[[120 129 130]
 [151 124 129]
 [137 129 134]]
|
[120 124 134]

[[133 127]
 [156 142]]
|
[133 142]

[[100  99]
 [119 129]
 [118 107]]
|
[100 129]

[[147 124 129 139]
 [131 124 123 103]
 [135 154 131 114]
 [141 108 128 110]]
|
[147 124 131 110]

[[137 130 125 129]
 [130 122 135 141]
 [120 150 113 114]]
|
[137 122 113]

[[120 140]
 [106 158]
 [131 131]]
|
[120 158]
---
[[131 127 119]
 [142 129 154]
 [131 113 117]]
|
[[129 154]
 [113 117]]

[[118 138 136 120 123]
 [126 155 148 128 134]
 [132 129 126 151 157]
 [123 135 132 112 104]]
|
[[155 148]
 [129 126]]

[[129 123 146 105 106]
 [128 128 128 119 119]
 [122 122 128 140 130]
 [134 140 122 137 144]
 [118 118 121 145 139]]
|
[[128 128]
 [122 128]]

[[121 146 123 114 122]
 [135 128 120 128 145]
 [132 109 124 148 131]
 [139 129 130 120 150]]
|
[[128 120]
 [109 124]]

[[121 121 135 140 122]
 [130 152 127 115 132]
 [139 115 139 131 136]
 [119 112 123 125 146]]
|
[[152 127]
 [115 139]]

[[141 118 120 128 139]
 [123 134 122 149 134]
 [144 121 136 128 131]]
|
[[134 122]
 [121 136]]
---
[[125 136 128 125 140 129]
 [128 126 144 123 121 141]
 [124 141 128 127 156 104]
 [126 134 136 125 138 121]]
|
[[125 136 128 125 140 129]
 [124 141 128 127 156 104]]

[[135 139 125 142 128]
 [141 127 139 116 132]
 [115 127 133 130 121]
 [115 137 127 128 122]
 [129 129 131 131 131]
 [131 135 139 138 129]
 [125 134 138 134 111]
 [131 125 117 123 123]
 [122 112 133 149 113]
 [138 128 134 111 129]
 [127 135 140 113 135]
 [147 136 142 152 144]]
|
[[135 139 125 142 128]
 [115 127 133 130 121]
 [129 129 131 131 131]
 [125 134 138 134 111]
 [122 112 133 149 113]
 [127 135 140 113 135]]

[[150 120 129 118 108 134 131 137 121 130 134]
 [141 125 130 125 105 130 123 135 121 129 134]]
|
[[150 120 129 118 108 134 131 137 121 130 134]]

[[114 105]
 [131 120]
 [129 123]
 [138 117]]
|
[[114 105]
 [129 123]]

[[113 138]
 [139 113]
 [113 144]
 [118 144]
 [133 106]
 [137  99]
 [138 115]]
|
[[113 138]
 [113 144]
 [133 106]
 [138 115]]

[[138 131 142 133 132 111 121 132 120 122 131]
 [116 122 124 137 136 108 130 147 140 116 126]
 [127 116 123 154 138 107 129 120 135 155 125]]
|
[[138 131 142 133 132 111 121 132 120 122 131]
 [127 116 123 154 138 107 129 120 135 155 125]]

[[130 127 124 138 110 138 120 133 118 136]
 [138 124 125 155 117 135 130 134 114 137]
 [111 114 112 141 110 122 143 129 148 144]
 [124 132 135 115 145 143 121 131 111 137]
 [109 140 132 110  99 134 118 146 117 138]]
|
[[130 127 124 138 110 138 120 133 118 136]
 [111 114 112 141 110 122 143 129 148 144]
 [109 140 132 110  99 134 118 146 117 138]]

[[134 119 125 128 126 111 130 137 110 106]
 [133 119 128 127 128 112 129 137 110 105]]
|
[[134 119 125 128 126 111 130 137 110 106]]
---
[[116 133 144 107 142 134 121 139 147 106 144 107 107 131 113]
 [145 152 142 132 135 115 112 110 121 119 113 116 130 122 114]
 [143 110 131 110 135 115 116 139 141 117 111 113 110 133 111]
 [110 143 145 112 125 143 122 118 106 122 109 120 148 143 123]
 [116 116 144 112 136 112 141 145 142 130 147 103 109 141 138]
 [117 131 143 142 113 141 150 129 105 129 105 113 140 146 103]]
|
[[113 116 133 144 107 142 134 121 139 147 106 144 107 107 131]
 [114 145 152 142 132 135 115 112 110 121 119 113 116 130 122]
 [111 143 110 131 110 135 115 116 139 141 117 111 113 110 133]
 [123 110 143 145 112 125 143 122 118 106 122 109 120 148 143]
 [138 116 116 144 112 136 112 141 145 142 130 147 103 109 141]
 [103 117 131 143 142 113 141 150 129 105 129 105 113 140 146]]

[[127 124 143]
 [127 121 144]
 [111 150 144]
 [125 116 146]
 [121 143 142]
 [114 150 144]
 [134 134 118]
 [125 116 145]]
|
[[143 127 124]
 [144 127 121]
 [144 111 150]
 [146 125 116]
 [142 121 143]
 [144 114 150]
 [118 134 134]
 [145 125 116]]

[[124 122 144 123 133 106 113 123 112]
 [124 117 128 126 127 133 133 125 119]
 [121 122 117 141 120 133 132 144 122]]
|
[[112 124 122 144 123 133 106 113 123]
 [119 124 117 128 126 127 133 133 125]
 [122 121 122 117 141 120 133 132 144]]

[[147 137 120 140]
 [127 112 133 115]
 [104 136 138 138]
 [104 135 137 133]
 [145 135 125 142]
 [143 144 118 138]
 [121 112 134 112]
 [126 152 122 139]
 [119 147 127 142]]
|
[[140 147 137 120]
 [115 127 112 133]
 [138 104 136 138]
 [133 104 135 137]
 [142 145 135 125]
 [138 143 144 118]
 [112 121 112 134]
 [139 126 152 122]
 [142 119 147 127]]

[[118 128 103 137 118 137]
 [114 125 103 133 118 131]
 [119 132 109 141 116 144]
 [108 126 112 138 116 138]
 [112 117 104 122 117 113]
 [118 128 103 137 118 137]
 [119 133 104 143 118 147]
 [118 129 104 137 118 137]]
|
[[137 118 128 103 137 118]
 [131 114 125 103 133 118]
 [144 119 132 109 141 116]
 [138 108 126 112 138 116]
 [113 112 117 104 122 117]
 [137 118 128 103 137 118]
 [147 119 133 104 143 118]
 [137 118 129 104 137 118]]

[[139 130 132 106 121 138 134 137]
 [117 117 135 106 142 133 126 112]
 [141 121 145 120 121 132 121 115]
 [119 122 117 144 135 115 129 127]
 [115 130 126 121 143 127 136 120]
 [119 135 145 124 136 142 126 109]
 [127 132 131 100 134 140 136 136]
 [114 128 127 102 131 142 121 128]
 [145 136 124 143 134 116 136 129]
 [150 117 120 130 126 111 133 134]
 [122 126 142 144 130 125 122 109]
 [151 133 117 105 127 128 128 137]]
|
[[137 139 130 132 106 121 138 134]
 [112 117 117 135 106 142 133 126]
 [115 141 121 145 120 121 132 121]
 [127 119 122 117 144 135 115 129]
 [120 115 130 126 121 143 127 136]
 [109 119 135 145 124 136 142 126]
 [136 127 132 131 100 134 140 136]
 [128 114 128 127 102 131 142 121]
 [129 145 136 124 143 134 116 136]
 [134 150 117 120 130 126 111 133]
 [109 122 126 142 144 130 125 122]
 [137 151 133 117 105 127 128 128]]
---
[[125 122 131 130 117]
 [112 125 121 121 138]
 [136 110 125 151 143]
 [124 116 130 134 121]
 [144 133 135 135 121]]
|
[[112 125 121]
 [136 110 125]]

[[148 115 117 139]
 [107 126 117 139]
 [107 115 117 139]]
|
[[107 126 117]
 [107 115 117]]

[[127 130 113 113 121]
 [113 146 109 109 138]
 [134 110 129 123 107]
 [125 141 112 117 121]
 [107 125 139 117 150]]
|
[[113 146 109]
 [134 110 129]]

[[143 140 138 117 125]
 [115 150 121 145 132]
 [119 115 142 114 107]
 [120 144 151 113 112]
 [ 99 135 157 148 152]]
|
[[115 150 121]
 [119 115 142]]

[[153 123 126]
 [132 135 109]
 [153 133 133]
 [108 126 154]
 [114 129 133]]
|
[[132 135 109]
 [153 133 133]]

[[141 120 107 111 109]
 [142 134 112 150 117]
 [140 128 132 115 147]
 [107 138 137 119 137]]
|
[[142 134 112]
 [140 128 132]]

[[109 124 133 115 124]
 [103 111 132 117 131]
 [101 109 133 118 124]
 [107 114 131 122 116]]
|
[[103 111 132]
 [101 109 133]]
---
[[150 129]
 [131 128]]
|
[129 131]

[[131 119 146]
 [154 130 130]]
|
[146 130]

[[148 136 112 140]
 [130 130 121 140]
 [147 136 112 140]
 [154 136 112 140]]
|
[140 121 136 154]

[[105 128 139 113 139]
 [122 112 147 140 147]
 [126 113 153 101 153]]
|
[139 140 153]

[[133 105 142]
 [153 136 116]]
|
[142 136]

[[157 125 140]
 [130 124 117]
 [140 130 123]]
|
[140 124 140]

[[144 134 102]
 [151 129 104]
 [128 126 141]
 [140 107 154]]
|
[102 129 128]
